Below are the code and all the weights of a small trained network. Each question names an input and a class and asks about switching units off, where a switched-off unit gives its printed mean instead of its output.

import numpy as np


def w(rows, s, z=0):
    codes = np.array(rows[::2]) - 128.0
    scale = np.full(codes.shape[1], s)
    scale[-1] = z or s
    return codes * scale


def f(y):
    return y / 2 * (1 + np.tanh(0.7978845608 * (y + 0.044715 * y**3)))


def log_softmax(a):
    a = a - a.max(-1, keepdims=True)
    return a - np.log(np.exp(a).sum(-1, keepdims=True))


def net(x, mask):
    res = np.array(x, float).reshape(1, 5) / 4 @ E
    y = f(res @ A[0][:, :-1].T + A[0][:, -1])
    res = res + np.where(mask, y, B[0][:, -1]) @ B[0][:, :-1]
    return log_softmax(res[-1] @ U[:, :-1].T + U[:, -1])


A, B = {}, {}
E = w([
[131,127,128],'x0',
[88,41,164],'x1',
[127,129,126],'x2',
[142,78,2],'x3',
[251,99,176],'x4',
],0.0089)
A[0] = w([
[103,145,228,130],'n1',
[151,131,134,89],'n2',
[124,130,97,150],'n3',
[97,146,199,125],'n4',
[153,207,99,135],'n5',
[191,91,145,115],'n6',
[108,2,107,7],'n7',
[98,63,162,30],'n8',
[92,72,147,20],'n9',
[149,67,158,17],'n10',
[41,154,131,87],'n11',
[107,139,108,176],'n12',
[49,85,115,171],'n13',
[93,59,176,13],'n14',
[207,94,129,203],'n15',
[93,180,203,109],'n16',
[133,154,187,150],'n17',
[160,186,116,2],'n18',
[239,61,201,141],'n19',
[215,142,122,41],'n20',
[144,94,81,28],'n21',
],0.013,0.0031)
B[0] = w([
[162,58,72,210],'n1',
[114,146,141,130],'n2',
[119,86,127,139],'n3',
[165,76,38,185],'n4',
[175,167,131,170],'n5',
[39,159,86,174],'n6',
[188,157,89,181],'n7',
[172,219,150,155],'n8',
[156,222,192,145],'n9',
[99,232,119,150],'n10',
[51,179,122,183],'n11',
[95,97,145,145],'n12',
[92,155,79,183],'n13',
[228,246,136,162],'n14',
[2,121,87,193],'n15',
[134,92,40,198],'n16',
[106,119,57,177],'n17',
[148,222,131,141],'n18',
[78,144,95,244],'n19',
[91,146,131,167],'n20',
[240,64,72,144],'n21',
],0.0076,0.011)
U = w([
[164,47,2,76],'0',
[96,125,78,254],'1',
[4,152,91,61],'2',
[205,252,103,147],'3',
[93,87,90,246],'4',
[148,83,178,101],'5',
[139,66,208,53],'6',
],0.0098,0.0076)

Each question gives the input, the list of numbers given to net, and the class t.
The units are the neurons (one row each of A and B). Each row of codes is followed by its name. A weight is (code - 128) times the scale printed after its matrix; where a second scale follows, it is the last column's (A, B and U).
mask holds one flag per neuron, in row order. A switched-off neuron (its flag False) gives its mean, the last column of its row in B, instead of its output. The means were averaged over made-up inputs and are rounded, as every weight is.
A unit's drop is (log p(t) with every unit on - log p(t) with that unit switched off) / (log p(t) with every unit on - log p(t) with every unit switched off).
The circuit of an input: a set's keep is (log p(t) with only the set's units on - log p(t) with every unit switched off) / (log p(t) with every unit on - log p(t) with every unit switched off). Starting from the 12 units with the biggest drops (on a tie, the unit counted first), units are removed one at a time, each time the one whose removal leaves the highest keep (on an exact tie, the one counted first), for as long as the keep stays at least 0.8.
circuit, biggest first: the units of the circuit, biggest drop first
k most important neurons: the k neurons with the biggest drops, biggest first
drop of u: that unit's drop, to one decimal
input [-5,-6,-8,-4,6], class 4: circuit, biggest first	n14; n15
input [7,-5,7,-7,-7], class 0: 2 most important neurons	n16; n4
input [8,-7,-2,6,8], class 1: 2 most important neurons	n15; n21
input [2,-7,-5,-7,-6], class 0: circuit, biggest first	n16; n4; n1
input [-3,-8,8,3,-7], class 3: circuit, biggest first	n5
input [0,5,1,-2,5], class 2: 2 most important neurons	n19; n15
input [-4,-5,7,-5,4], class 4: circuit, biggest first	n14; n8
input [-1,-6,3,4,-4], class 3: circuit, biggest first	n15; n5
input [-1,3,3,-5,4], class 0: circuit, biggest first	n1; n4
input [-1,5,-1,0,-3], class 3: 2 most important neurons	n15; n14
input [2,4,0,-8,4], class 0: circuit, biggest first	n1; n4
input [2,-1,-2,2,4], class 2: 2 most important neurons	n15; n1
input [1,6,3,-7,5], class 0: 3 most important neurons	n1; n4; n16
input [1,0,-6,3,8], class 2: most important neuron	n15
input [3,8,-2,4,5], class 3: 2 most important neurons	n7; n14
input [3,-8,-7,0,8], class 2: drop of n15	0.5
input [0,0,-7,5,4], class 4: drop of n16	0.2
input [1,6,-6,-2,-1], class 3: drop of n14	0.3
input [7,-1,-5,-8,-3], class 0: drop of n19	0.0
input [-2,6,8,-7,8], class 2: circuit, biggest first	n19
